Here is a tiny trained network, its code and every weight. The questions are about switching its units off for an input and a class, where a switched-off unit gives its printed mean instead of its output.

import numpy as np


def w(rows, s, z=0):
    codes = np.array(rows[::2]) - 128.0
    scale = np.full(codes.shape[1], s)
    scale[-1] = z or s
    return codes * scale


def norm(h):
    return h / np.sqrt((h * h).mean(-1, keepdims=True) + 1e-5)


def f(y):
    return y / 2 * (1 + np.tanh(0.7978845608 * (y + 0.044715 * y**3)))


def log_softmax(a):
    a = a - a.max(-1, keepdims=True)
    return a - np.log(np.exp(a).sum(-1, keepdims=True))


def net(x, mask):
    res = np.array(x, float).reshape(1, 4) / 4 @ E
    u = 0
    for l in range(3):
        y = f(norm(res) @ A[l][:, :-1].T + A[l][:, -1])
        res = res + np.where(mask[u : u + 10], y, B[l][:, -1]) @ B[l][:, :-1]
        u += 10
    return log_softmax(norm(res)[-1] @ U[:, :-1].T + U[:, -1])


A, B = {}, {}
E = w([
[179,141,158,68,42,137],'x0',
[71,100,254,118,149,107],'x1',
[175,227,118,190,134,153],'x2',
[200,108,105,58,124,92],'x3',
],0.0058)
A[0] = w([
[132,120,131,137,124,130,128],'0.n0',
[141,44,33,53,132,89,1],'0.n1',
[70,36,253,36,188,106,28],'0.n2',
[175,101,53,102,139,72,76],'0.n3',
[147,165,136,72,80,115,70],'0.n4',
[146,60,59,77,137,146,60],'0.n5',
[35,95,176,243,221,90,22],'0.n6',
[211,163,134,106,94,113,96],'0.n7',
[126,131,128,127,124,123,123],'0.n8',
[137,131,116,169,144,125,128],'0.n9',
],0.0049,0.0053)
B[0] = w([
[138,115,130,139,128,138,128],'0.n0',
[119,65,63,54,110,160,137],'0.n1',
[86,59,205,136,70,2,250],'0.n2',
[98,149,66,115,111,107,139],'0.n3',
[141,118,155,139,171,167,104],'0.n4',
[138,110,94,94,167,93,122],'0.n5',
[117,164,123,149,245,138,240],'0.n6',
[161,172,142,132,186,107,157],'0.n7',
[133,120,131,132,131,141,121],'0.n8',
[123,161,111,120,134,120,146],'0.n9',
],0.0054,0.002)
A[1] = w([
[79,112,144,158,90,178,2],'1.n0',
[58,126,88,158,156,130,49],'1.n1',
[64,102,108,155,199,138,42],'1.n2',
[53,37,234,66,126,88,85],'1.n3',
[136,123,118,137,114,108,108],'1.n4',
[176,139,171,47,63,112,71],'1.n5',
[59,51,224,92,132,110,151],'1.n6',
[158,15,58,53,109,91,70],'1.n7',
[117,127,126,128,137,138,82],'1.n8',
[57,25,255,76,118,67,78],'1.n9',
],0.0065,0.0037)
B[1] = w([
[125,120,129,158,110,159,111],'1.n0',
[138,130,169,116,127,140,136],'1.n1',
[149,120,165,117,150,134,149],'1.n2',
[155,118,128,188,100,65,233],'1.n3',
[120,144,129,117,131,127,123],'1.n4',
[137,103,169,142,154,127,159],'1.n5',
[159,157,90,169,121,61,232],'1.n6',
[92,84,96,91,126,128,189],'1.n7',
[131,128,133,130,130,142,114],'1.n8',
[144,112,141,188,102,12,253],'1.n9',
],0.011,0.0051)
A[2] = w([
[128,36,66,45,101,127,59],'2.n0',
[149,100,153,126,138,154,78],'2.n1',
[93,157,176,182,98,170,98],'2.n2',
[176,145,177,127,151,126,75],'2.n3',
[173,77,94,31,129,125,127],'2.n4',
[7,124,138,173,59,198,3],'2.n5',
[16,116,163,191,229,120,70],'2.n6',
[209,145,254,37,67,134,14],'2.n7',
[44,111,115,185,213,131,37],'2.n8',
[117,122,115,95,137,128,116],'2.n9',
],0.0077,0.0027)
B[2] = w([
[68,89,68,29,137,109,209],'2.n0',
[139,168,170,153,129,165,102],'2.n1',
[75,53,129,84,97,115,181],'2.n2',
[190,101,104,114,113,159,149],'2.n3',
[44,73,121,86,116,168,194],'2.n4',
[41,125,166,159,72,146,139],'2.n5',
[87,89,184,97,254,139,254],'2.n6',
[215,39,252,53,71,160,168],'2.n7',
[154,127,193,50,170,173,197],'2.n8',
[116,143,119,118,129,145,118],'2.n9',
],0.0062,0.0032)
U = w([
[132,86,155,180,113,3,207],'0',
[38,141,156,173,63,183,3],'1',
[211,114,202,80,80,178,75],'2',
[85,134,175,145,239,171,185],'3',
[182,208,38,171,119,144,78],'4',
[90,75,37,32,118,135,200],'5',
],0.017,0.0029)

Each question gives the input, the list of numbers given to net, and the class t.
The units are the neurons (one row each of A and B). Each row of codes is followed by its name. A weight is (code - 128) times the scale printed after its matrix; where a second scale follows, it is the last column's (A, B and U).
mask holds one flag per neuron, layer by layer. A switched-off neuron (its flag False) gives its mean, the last column of its row in B, instead of its output. The means were averaged over made-up inputs and are rounded, as every weight is.
A unit's drop is (log p(t) with every unit on - log p(t) with that unit switched off) / (log p(t) with every unit on - log p(t) with every unit switched off).
The circuit of an input: a set's keep is (log p(t) with only the set's units on - log p(t) with every unit switched off) / (log p(t) with every unit on - log p(t) with every unit switched off). Starting from the 12 units with the biggest drops (on a tie, the unit counted first), units are removed one at a time, each time the one whose removal leaves the highest keep (on an exact tie, the one counted first), for as long as the keep stays at least 0.8.
units of the circuit, in order: the units of the circuit, biggest drop first
unit that matters most: the unit with the biggest drop
k most important neurons: the k neurons with the biggest drops, biggest first
k most important neurons of layer l: the k neurons of layer l with the biggest drops, biggest first
drop when u is switched off: that unit's drop, to one decimal
input [4,-3,8,-8], class 1: units of the circuit, in order -> 1.n6; 1.n9
input [7,7,5,4], class 2: unit that matters most -> 2.n7
input [2,-8,0,-8], class 1: units of the circuit, in order -> 1.n6; 2.n5; 1.n9
input [-8,6,0,-5], class 3: 2 most important neurons -> 0.n6; 2.n6
input [-4,-1,6,0], class 4: units of the circuit, in order -> 0.n2; 1.n5; 2.n7
input [1,-6,-5,-7], class 5: 2 most important neurons of layer 1 -> 1.n3; 1.n9
input [5,5,4,3], class 2: 2 most important neurons of layer 0 -> 0.n2; 0.n7
input [0,4,8,4], class 2: 2 most important neurons of layer 1 -> 1.n6; 1.n9
input [-4,-5,5,-5], class 3: 2 most important neurons -> 1.n6; 1.n3
input [8,-4,2,8], class 2: 3 most important neurons -> 2.n7; 1.n5; 0.n7
input [-5,1,2,6], class 5: drop when 1.n9 is switched off -> 0.1
input [-7,-8,4,-6], class 3: 2 most important neurons of layer 2 -> 2.n8; 2.n6
input [2,-2,3,-4], class 1: 3 most important neurons of layer 1 -> 1.n6; 1.n9; 1.n3
input [5,-2,7,-4], class 4: drop when 0.n2 is switched off -> 0.2
input [2,2,7,-7], class 1: 2 most important neurons of layer 2 -> 2.n5; 2.n2
input [4,-1,5,-5], class 1: drop when 1.n9 is switched off -> 0.2
